Below are the code and all the weights of a small trained network. Each question names an input and a target symbol and asks about switching units off, where a switched-off unit gives its printed mean instead of its output.

import numpy as np


def w(rows, s, z=0):
    codes = np.array(rows[::2]) - 128.0
    scale = np.full(codes.shape[1], s)
    scale[-1] = z or s
    return codes * scale


def f(y):
    return np.maximum(y, 0)


def softmax(a):
    e = np.exp(a - a.max(-1, keepdims=True))
    return e / e.sum(-1, keepdims=True)


def log_softmax(a):
    a = a - a.max(-1, keepdims=True)
    return a - np.log(np.exp(a).sum(-1, keepdims=True))


def net(x, mask):
    ids = ['αβγεζηθλμξπστφψω'.index(c) for c in x.split()]
    T = len(ids)
    res = E[ids] + P[:T]
    u = 0
    for l in range(2):
        r = res
        for j in range(2):
            rows = slice(4 * j, 4 * j + 4)
            q, k, v = (r @ M[l][rows].T for M in (Q, K, V))
            z = softmax(np.where(np.tri(T) > 0, q @ k.T / 4**0.5, -1e9)) @ v
            o = O[l][rows]
            res = res + np.where(mask[u + j], z, o[:, -1]) @ o[:, :-1]
        u += 2
        y = f(res @ A[l][:, :-1].T + A[l][:, -1])
        res = res + np.where(mask[u : u + 16], y, B[l][:, -1]) @ B[l][:, :-1]
        u += 16
    return log_softmax(res[-1] @ U[:, :-1].T + U[:, -1])


Q, K, V, O, A, B = {}, {}, {}, {}, {}, {}
E = w([
[101,99,100,254,57],'α',
[215,109,181,84,147],'β',
[241,181,161,82,75],'γ',
[66,153,108,98,73],'ε',
[111,115,161,137,213],'ζ',
[83,143,143,107,160],'η',
[181,180,183,171,169],'θ',
[143,202,146,159,69],'λ',
[79,166,164,190,171],'μ',
[119,58,138,80,143],'ξ',
[136,77,132,30,98],'π',
[162,135,115,27,46],'σ',
[58,97,138,153,192],'τ',
[41,95,107,105,96],'φ',
[153,130,164,81,184],'ψ',
[174,165,158,85,148],'ω',
],0.0082)
P = w([
[147,202,17,140,223],'0',
[113,209,95,42,219],'1',
[186,129,3,195,113],'2',
[48,221,171,160,184],'3',
[202,112,4,172,119],'4',
[41,202,185,121,107],'5',
[212,93,24,162,119],'6',
[43,208,214,104,91],'7',
[217,76,34,146,121],'8',
[38,220,239,102,87],'9',
[220,60,52,125,122],'10',
[20,231,255,55,68],'11',
[235,32,79,99,130],'12',
[33,77,251,227,23],'13',
],0.0059)
Q[0] = w([
[139,183,57,43,194],'L0H1',
[147,185,63,51,167],'L0H1',
[181,158,26,118,204],'L0H1',
[65,80,195,178,110],'L0H1',
[78,153,254,103,198],'L0H2',
[152,147,174,111,198],'L0H2',
[90,180,222,177,121],'L0H2',
[196,148,57,155,172],'L0H2',
],0.0089)
K[0] = w([
[184,97,2,228,186],'L0H1',
[187,80,17,224,178],'L0H1',
[218,69,26,122,234],'L0H1',
[72,227,244,95,69],'L0H1',
[41,238,203,70,194],'L0H2',
[86,171,50,79,188],'L0H2',
[53,148,196,50,90],'L0H2',
[159,68,10,148,145],'L0H2',
],0.0077)
V[0] = w([
[63,232,152,116,26],'L0H1',
[86,82,220,140,63],'L0H1',
[233,3,15,176,244],'L0H1',
[203,17,169,190,87],'L0H1',
[40,228,84,106,184],'L0H2',
[133,63,127,174,166],'L0H2',
[125,205,59,158,165],'L0H2',
[87,206,55,164,115],'L0H2',
],0.0053)
O[0] = w([
[101,177,31,57,74,253],'L0H1',
[34,123,178,103,3,116],'L0H1',
[209,37,214,123,243,2],'L0H1',
[187,78,243,141,65,32],'L0H1',
[45,218,44,150,214,190],'L0H2',
[194,122,195,71,113,112],'L0H2',
[93,139,119,74,239,204],'L0H2',
[125,152,70,71,209,243],'L0H2',
],0.0045,0.0027)
A[0] = w([
[92,133,102,161,123,2],'L0N1',
[106,156,163,15,158,179],'L0N2',
[135,13,48,144,134,140],'L0N3',
[182,179,143,85,143,86],'L0N4',
[61,118,123,182,46,228],'L0N5',
[173,73,106,103,228,129],'L0N6',
[87,138,87,254,130,177],'L0N7',
[178,104,154,151,165,87],'L0N8',
[207,82,109,75,85,80],'L0N9',
[131,153,73,99,138,177],'L0N10',
[93,149,121,24,130,90],'L0N11',
[98,155,223,104,186,137],'L0N12',
[83,191,216,94,175,167],'L0N13',
[169,115,109,20,136,158],'L0N14',
[213,57,131,101,156,103],'L0N15',
[218,136,118,128,115,117],'L0N16',
],0.0077,0.0043)
B[0] = w([
[191,187,16,180,64,137],'L0N1',
[228,144,162,52,147,175],'L0N2',
[62,52,226,155,11,176],'L0N3',
[220,177,177,141,164,138],'L0N4',
[160,107,176,174,42,253],'L0N5',
[64,30,152,192,225,167],'L0N6',
[78,186,75,164,73,228],'L0N7',
[75,146,132,202,220,134],'L0N8',
[124,82,94,200,15,142],'L0N9',
[153,115,65,132,178,201],'L0N10',
[201,99,145,144,167,163],'L0N11',
[127,217,78,34,21,142],'L0N12',
[131,147,254,38,45,169],'L0N13',
[195,119,29,73,97,161],'L0N14',
[92,28,131,211,87,146],'L0N15',
[198,103,123,240,113,144],'L0N16',
],0.0063,0.0077)
Q[1] = w([
[182,57,93,149,20],'L1H1',
[172,188,126,88,33],'L1H1',
[147,52,95,61,147],'L1H1',
[113,107,149,192,6],'L1H1',
[45,121,122,83,74],'L1H2',
[39,208,188,118,134],'L1H2',
[103,107,104,122,2],'L1H2',
[154,142,94,103,215],'L1H2',
],0.0067)
K[1] = w([
[111,89,183,124,2],'L1H1',
[25,229,178,105,44],'L1H1',
[145,119,126,234,91],'L1H1',
[92,71,198,56,43],'L1H1',
[158,150,214,67,65],'L1H2',
[155,232,161,34,215],'L1H2',
[112,129,183,70,2],'L1H2',
[183,193,76,223,196],'L1H2',
],0.005)
V[1] = w([
[122,92,48,246,113],'L1H1',
[152,233,73,190,122],'L1H1',
[120,128,71,210,91],'L1H1',
[98,68,154,9,91],'L1H1',
[4,63,101,145,63],'L1H2',
[242,29,63,50,124],'L1H2',
[189,38,64,52,136],'L1H2',
[2,82,75,118,183],'L1H2',
],0.0067)
O[1] = w([
[188,196,191,96,86,226],'L1H1',
[148,219,124,203,94,255],'L1H1',
[165,223,164,93,79,243],'L1H1',
[40,19,84,80,132,74],'L1H1',
[21,216,103,9,169,179],'L1H2',
[160,35,68,62,28,81],'L1H2',
[117,50,119,2,32,86],'L1H2',
[7,143,190,71,92,106],'L1H2',
],0.0069,0.0052)
A[1] = w([
[177,137,170,33,206,230],'L1N1',
[152,136,26,142,168,199],'L1N2',
[71,153,169,93,75,234],'L1N3',
[68,131,81,193,210,193],'L1N4',
[78,78,203,173,77,124],'L1N5',
[86,161,141,47,153,39],'L1N6',
[107,97,240,197,46,99],'L1N7',
[124,163,179,116,213,1],'L1N8',
[6,120,33,168,101,117],'L1N9',
[67,114,231,125,55,124],'L1N10',
[60,70,227,198,123,241],'L1N11',
[11,110,160,119,104,77],'L1N12',
[175,140,114,58,168,27],'L1N13',
[97,113,115,36,226,49],'L1N14',
[196,137,138,52,253,201],'L1N15',
[173,96,91,214,188,236],'L1N16',
],0.0069,0.0047)
B[1] = w([
[4,116,78,148,78,182],'L1N1',
[122,165,75,212,37,169],'L1N2',
[129,146,114,64,187,254],'L1N3',
[44,130,95,168,212,176],'L1N4',
[166,120,193,12,167,160],'L1N5',
[248,213,169,107,173,142],'L1N6',
[221,74,204,32,189,211],'L1N7',
[200,221,237,54,101,146],'L1N8',
[87,115,37,52,118,210],'L1N9',
[226,117,190,20,241,184],'L1N10',
[111,58,187,127,254,172],'L1N11',
[246,110,74,110,243,145],'L1N12',
[230,153,140,163,253,141],'L1N13',
[233,90,121,61,221,136],'L1N14',
[6,80,133,163,85,168],'L1N15',
[92,110,250,222,98,177],'L1N16',
],0.0074,0.0083)
U = w([
[192,204,231,85,154,118],'α',
[186,65,205,135,136,120],'β',
[225,108,145,194,85,93],'γ',
[48,197,2,99,37,114],'ε',
[122,89,168,130,203,89],'ζ',
[22,106,94,132,120,230],'η',
[129,111,195,197,145,110],'θ',
[121,193,66,205,66,125],'λ',
[59,159,108,176,159,109],'μ',
[194,93,142,80,203,46],'ξ',
[158,77,105,55,106,97],'π',
[219,116,39,121,61,104],'σ',
[152,117,126,124,232,59],'τ',
[143,159,35,64,176,254],'φ',
[82,57,174,136,109,154],'ψ',
[92,79,167,176,46,125],'ω',
],0.0078,0.006)

Each question gives the input, a string of symbols that net reads in full, and the target symbol t.
The units are the heads (4 rows each of Q, K, V and O) and the neurons (one row each of A and B). Each row of codes is followed by its name. A weight is (code - 128) times the scale printed after its matrix; where a second scale follows, it is the last column's (O, A, B and U).
mask holds one flag per unit, layer by layer, with each layer's heads first. A switched-off unit (its flag False) gives its mean, the last column of its rows in O or B, instead of its output. The means were averaged over made-up inputs and are rounded, as every weight is.
A unit's drop is (log p(t) with every unit on - log p(t) with that unit switched off) / (log p(t) with every unit on - log p(t) with every unit switched off).
The circuit of an input: a set's keep is (log p(t) with only the set's units on - log p(t) with every unit switched off) / (log p(t) with every unit on - log p(t) with every unit switched off). Starting from the 12 units with the biggest drops (on a tie, the unit counted first), units are removed one at a time, each time the one whose removal leaves the highest keep (on an exact tie, the one counted first), for as long as the keep stays at least 0.8.
circuit, biggest first: the units of the circuit, biggest drop first
most important unit: the unit with the biggest drop
k most important neurons: the k neurons with the biggest drops, biggest first
top k neurons in layer l: the k neurons of layer l with the biggest drops, biggest first
which heads matter: for each layer, one digit per head in row order, 1 if its drop is at least 0.15 and else 0, layers parted by /
input λ α α τ, target α: circuit, biggest first -> [L1H2, L1N8, L1H1]
input φ α ψ φ α λ σ, target σ: circuit, biggest first -> [L1H2, L0N9, L0H2, L0N14]
input φ β φ φ λ τ γ θ α α β η μ ε, target η: circuit, biggest first -> [L0N13, L1H1]
input α β λ α π, target π: which heads matter -> 11 / 11
input α α θ α φ φ γ, target γ: 3 most important neurons -> [L0N16, L0N15, L0N9]
input φ ω α ξ θ φ φ α φ θ μ α, target θ: top 2 neurons in layer 1 -> [L1N16, L1N7]
input ε ε ξ φ β φ μ φ ξ ε α α, target ε: circuit, biggest first -> [L0H1]
input λ θ α γ α λ α, target λ: circuit, biggest first -> [L1H2, L0N7, L1N2]
input α η η, target η: which heads matter -> 10 / 00
input α γ ε ε ζ φ, target ε: which heads matter -> 11 / 10
input φ α α α φ λ α ε η φ φ ε α μ, target ε: top 2 neurons in layer 1 -> [L1N9, L1N2]
input φ ε λ φ ζ φ μ σ ω α α, target α: which heads matter -> 11 / 10
input α φ η α φ σ α η σ α, target η: which heads matter -> 10 / 11
input τ ζ α φ α φ α σ ε α η π γ α, target π: which heads matter -> 10 / 11
input ω α φ α ε τ, target α: 2 most important neurons -> [L0N13, L0N6]
input α α η λ α α α ε μ η θ, target θ: which heads matter -> 10 / 00
input μ ε λ φ μ φ ε α, target φ: most important unit -> L0N13
input α α γ φ μ α η ε α α, target ε: top 2 neurons in layer 0 -> [L0N13, L0N3]
input λ λ ζ α ε σ σ, target σ: 2 most important neurons -> [L0N9, L0N14]
input μ ψ α ζ φ η σ φ φ φ, target φ: which heads matter -> 10 / 10
input α τ α α σ η ω η α μ ε ε α φ, target ε: top 2 neurons in layer 0 -> [L0N13, L0N1]
input π η β α ε α π φ α φ, target φ: 2 most important neurons -> [L0N13, L0N6]
input ε ε β λ γ, target γ: which heads matter -> 10 / 00
input ε ε λ φ μ α α λ η φ λ α, target φ: 3 most important neurons -> [L0N5, L0N13, L0N14]
input η λ α α σ ε φ α φ φ ξ, target ξ: most important unit -> L0N3
input α π α α τ, target τ: 4 most important neurons -> [L0N6, L0N3, L1N12, L0N2]
input φ ω φ λ γ ε, target λ: most important unit -> L1H2
input φ μ φ α μ β φ α φ α α η α λ, target η: which heads matter -> 10 / 11
input μ φ ζ, target ζ: 3 most important neurons -> [L0N6, L1N11, L0N3]
input σ α ε ε ε φ α φ φ ω ε α α ε, target α: 2 most important neurons -> [L0N5, L1N7]
